Here is a tiny trained network, its code and every weight. The questions are about switching its units off for an input and a target symbol, where a switched-off unit gives its printed mean instead of its output.

import numpy as np


def w(rows, s, z=0):
    codes = np.array(rows[::2]) - 128.0
    scale = np.full(codes.shape[1], s)
    scale[-1] = z or s
    return codes * scale


def f(y):
    return y / 2 * (1 + np.tanh(0.7978845608 * (y + 0.044715 * y**3)))


def softmax(a):
    e = np.exp(a - a.max(-1, keepdims=True))
    return e / e.sum(-1, keepdims=True)


def log_softmax(a):
    a = a - a.max(-1, keepdims=True)
    return a - np.log(np.exp(a).sum(-1, keepdims=True))


def net(x, mask):
    ids = ['ΔΞΠΣΦαζημψω'.index(c) for c in x.split()]
    T = len(ids)
    res = E[ids] + P[:T]
    u = 0
    for l in range(2):
        r = res
        for j in range(3):
            rows = slice(3 * j, 3 * j + 3)
            q, k, v = (r @ M[l][rows].T for M in (Q, K, V))
            z = softmax(np.where(np.tri(T) > 0, q @ k.T / 3**0.5, -1e9)) @ v
            o = O[l][rows]
            res = res + np.where(mask[u + j], z, o[:, -1]) @ o[:, :-1]
        u += 3
        y = f(res @ A[l][:, :-1].T + A[l][:, -1])
        res = res + np.where(mask[u : u + 4], y, B[l][:, -1]) @ B[l][:, :-1]
        u += 4
    return log_softmax(res[-1] @ U[:, :-1].T + U[:, -1])


Q, K, V, O, A, B = {}, {}, {}, {}, {}, {}
E = w([
[47,131,118,180,113],'Δ',
[118,30,136,182,189],'Ξ',
[110,130,24,76,171],'Π',
[65,111,131,200,145],'Σ',
[40,147,95,180,95],'Φ',
[188,54,130,6,118],'α',
[49,125,119,192,130],'ζ',
[51,150,96,191,95],'η',
[100,130,74,73,182],'μ',
[186,173,94,151,164],'ψ',
[172,156,42,130,157],'ω',
],0.018)
P = w([
[138,157,156,150,248],'0',
[26,93,83,97,164],'1',
[63,98,105,114,142],'2',
[83,111,120,115,125],'3',
[142,87,97,156,111],'4',
[146,91,108,150,104],'5',
[151,95,116,143,103],'6',
[161,98,120,144,101],'7',
[158,103,129,143,96],'8',
[166,107,130,145,94],'9',
[171,106,135,140,94],'10',
],0.014)
Q[0] = w([
[171,88,105,93,46],'0.h0',
[69,107,50,90,143],'0.h0',
[156,62,164,133,196],'0.h0',
[98,142,98,112,179],'0.h1',
[72,132,148,178,144],'0.h1',
[69,70,111,118,76],'0.h1',
[113,107,163,117,170],'0.h2',
[118,139,63,153,162],'0.h2',
[157,130,152,116,244],'0.h2',
],0.011)
K[0] = w([
[165,68,60,68,16],'0.h0',
[113,170,179,88,138],'0.h0',
[136,20,145,116,190],'0.h0',
[132,169,165,107,213],'0.h1',
[73,185,156,153,152],'0.h1',
[34,28,159,146,131],'0.h1',
[178,139,151,166,125],'0.h2',
[128,169,67,180,103],'0.h2',
[77,1,119,126,181],'0.h2',
],0.0078)
V[0] = w([
[84,140,139,185,62],'0.h0',
[180,161,104,97,140],'0.h0',
[37,119,166,254,163],'0.h0',
[99,199,131,152,208],'0.h1',
[177,130,213,137,181],'0.h1',
[75,56,222,65,129],'0.h1',
[50,172,79,123,66],'0.h2',
[79,169,104,223,160],'0.h2',
[74,173,47,127,133],'0.h2',
],0.0079)
O[0] = w([
[157,66,154,114,97,2],'0.h0',
[109,150,106,99,203,155],'0.h0',
[207,181,123,86,1,2],'0.h0',
[63,147,106,151,177,101],'0.h1',
[99,167,202,89,171,101],'0.h1',
[81,131,162,111,70,181],'0.h1',
[95,140,102,93,136,99],'0.h2',
[45,90,132,162,209,110],'0.h2',
[56,98,72,165,159,173],'0.h2',
],0.0067,0.0066)
A[0] = w([
[28,207,21,173,217,98],'0.n0',
[3,54,102,120,86,235],'0.n1',
[200,5,148,175,64,219],'0.n2',
[80,176,41,239,33,253],'0.n3',
],0.0057,0.0023)
B[0] = w([
[186,165,146,108,25,244],'0.n0',
[195,135,171,188,202,206],'0.n1',
[65,167,191,1,96,167],'0.n2',
[86,125,232,89,175,192],'0.n3',
],0.008,0.011)
Q[1] = w([
[60,208,111,82,80],'1.h0',
[127,143,194,134,140],'1.h0',
[68,196,94,98,184],'1.h0',
[76,134,189,149,96],'1.h1',
[130,47,81,155,102],'1.h1',
[129,221,137,8,75],'1.h1',
[82,158,145,193,112],'1.h2',
[179,56,113,133,45],'1.h2',
[74,124,79,169,189],'1.h2',
],0.012)
K[1] = w([
[209,200,185,118,172],'1.h0',
[93,121,134,175,175],'1.h0',
[203,98,176,174,187],'1.h0',
[106,146,162,167,112],'1.h1',
[74,112,150,145,146],'1.h1',
[188,179,185,41,45],'1.h1',
[45,122,146,182,191],'1.h2',
[113,79,164,46,90],'1.h2',
[101,156,2,247,123],'1.h2',
],0.012)
V[1] = w([
[92,147,125,214,189],'1.h0',
[225,176,176,137,109],'1.h0',
[36,90,54,131,35],'1.h0',
[158,184,125,190,77],'1.h1',
[209,237,16,194,210],'1.h1',
[30,206,241,189,111],'1.h1',
[98,159,72,173,102],'1.h2',
[206,49,31,180,68],'1.h2',
[238,196,196,189,2],'1.h2',
],0.0068)
O[1] = w([
[177,154,57,113,36,153],'1.h0',
[195,23,191,155,123,135],'1.h0',
[20,113,34,69,182,2],'1.h0',
[156,75,59,65,170,42],'1.h1',
[24,74,25,170,113,79],'1.h1',
[123,140,148,3,212,133],'1.h1',
[137,207,225,177,177,77],'1.h2',
[164,43,115,193,44,23],'1.h2',
[232,91,160,150,96,106],'1.h2',
],0.0063,0.0069)
A[1] = w([
[111,1,108,128,250,4],'1.n0',
[189,159,166,37,137,105],'1.n1',
[245,56,125,184,25,67],'1.n2',
[122,228,67,228,148,48],'1.n3',
],0.0078,0.0028)
B[1] = w([
[111,248,93,186,183,136],'1.n0',
[99,100,93,202,82,254],'1.n1',
[167,105,138,115,224,189],'1.n2',
[43,93,104,84,130,186],'1.n3',
],0.011,0.0096)
U = w([
[110,188,162,240,151,231],'Δ',
[89,132,146,7,188,170],'Ξ',
[140,96,133,89,83,187],'Π',
[113,89,114,167,147,1],'Σ',
[170,127,115,102,166,106],'Φ',
[92,125,93,206,113,85],'α',
[150,163,112,125,123,61],'ζ',
[146,161,112,116,127,87],'η',
[155,168,106,131,116,96],'μ',
[163,186,97,128,110,155],'ψ',
[149,167,111,117,123,85],'ω',
],0.012,0.0047)

Each question gives the input, a string of symbols that net reads in full, and the target symbol t.
The units are the heads (3 rows each of Q, K, V and O) and the neurons (one row each of A and B). Each row of codes is followed by its name. A weight is (code - 128) times the scale printed after its matrix; where a second scale follows, it is the last column's (O, A, B and U).
mask holds one flag per unit, layer by layer, with each layer's heads first. A switched-off unit (its flag False) gives its mean, the last column of its rows in O or B, instead of its output. The means were averaged over made-up inputs and are rounded, as every weight is.
A unit's drop is (log p(t) with every unit on - log p(t) with that unit switched off) / (log p(t) with every unit on - log p(t) with every unit switched off).
top k neurons: the k neurons with the biggest drops, biggest first
top k neurons in layer l: the k neurons of layer l with the biggest drops, biggest first
which heads matter: for each layer, one digit per head in row order, 1 if its drop is at least 0.15 and else 0, layers parted by /
input α α Ξ ψ ψ α ψ ω, target Φ: which heads matter	010 / 001
input η η α α ψ α α α Φ Φ, target Ξ: which heads matter	100 / 010
input α Π Π α Π Π μ Π, target α: top 4 neurons	0.n1, 0.n2, 0.n0, 1.n3
input Ξ Π Ξ α Ξ, target Π: top 3 neurons	0.n2, 0.n1, 1.n1
input η Ξ Π Π α Ξ, target Ξ: top neuron	0.n0
input ψ α α ψ, target Φ: which heads matter	110 / 110
input ω Π ω ψ μ, target α: top 4 neurons	0.n1, 0.n2, 1.n3, 1.n0
input Π ω ζ Π Π Π ω, target α: which heads matter	000 / 110
input ψ Π Π α Ξ η η α, target Ξ: which heads matter	111 / 101
input ψ ω Π ω ω, target Σ: which heads matter	010 / 011
input ψ Σ μ, target Φ: top 4 neurons	0.n0, 1.n2, 1.n1, 0.n2
input Ξ Φ ψ Δ Σ Δ, target Ξ: which heads matter	101 / 010
input Π α Π α Π, target Δ: top 3 neurons in layer 0	0.n0, 0.n2, 0.n1
input Π ψ Π, target α: top 2 neurons in layer 0	0.n0, 0.n2
input Π μ Π ψ, target α: top 3 neurons in layer 0	0.n0, 0.n2, 0.n1
input μ Δ α α α α Δ, target Ξ: which heads matter	001 / 010
input Δ ψ Σ Π α α Δ α Ξ ω Σ, target Ξ: which heads matter	100 / 010
input μ Π ψ μ ω, target α: top 2 neurons in layer 0	0.n2, 0.n0
input ψ Ξ Ξ, target Ξ: top 3 neurons	0.n0, 0.n2, 1.n0
input α μ α μ, target Δ: top neuron in layer 0	0.n0
input ψ Δ Σ ψ, target Φ: top 2 neurons in layer 0	0.n0, 0.n2
input α α α, target Π: top 3 neurons in layer 0	0.n2, 0.n3, 0.n1
input Π ψ ψ, target α: top 2 neurons	0.n0, 0.n2
input ψ ψ Ξ Φ ω ψ Δ ψ α α, target Ξ: top neuron in layer 1	1.n1
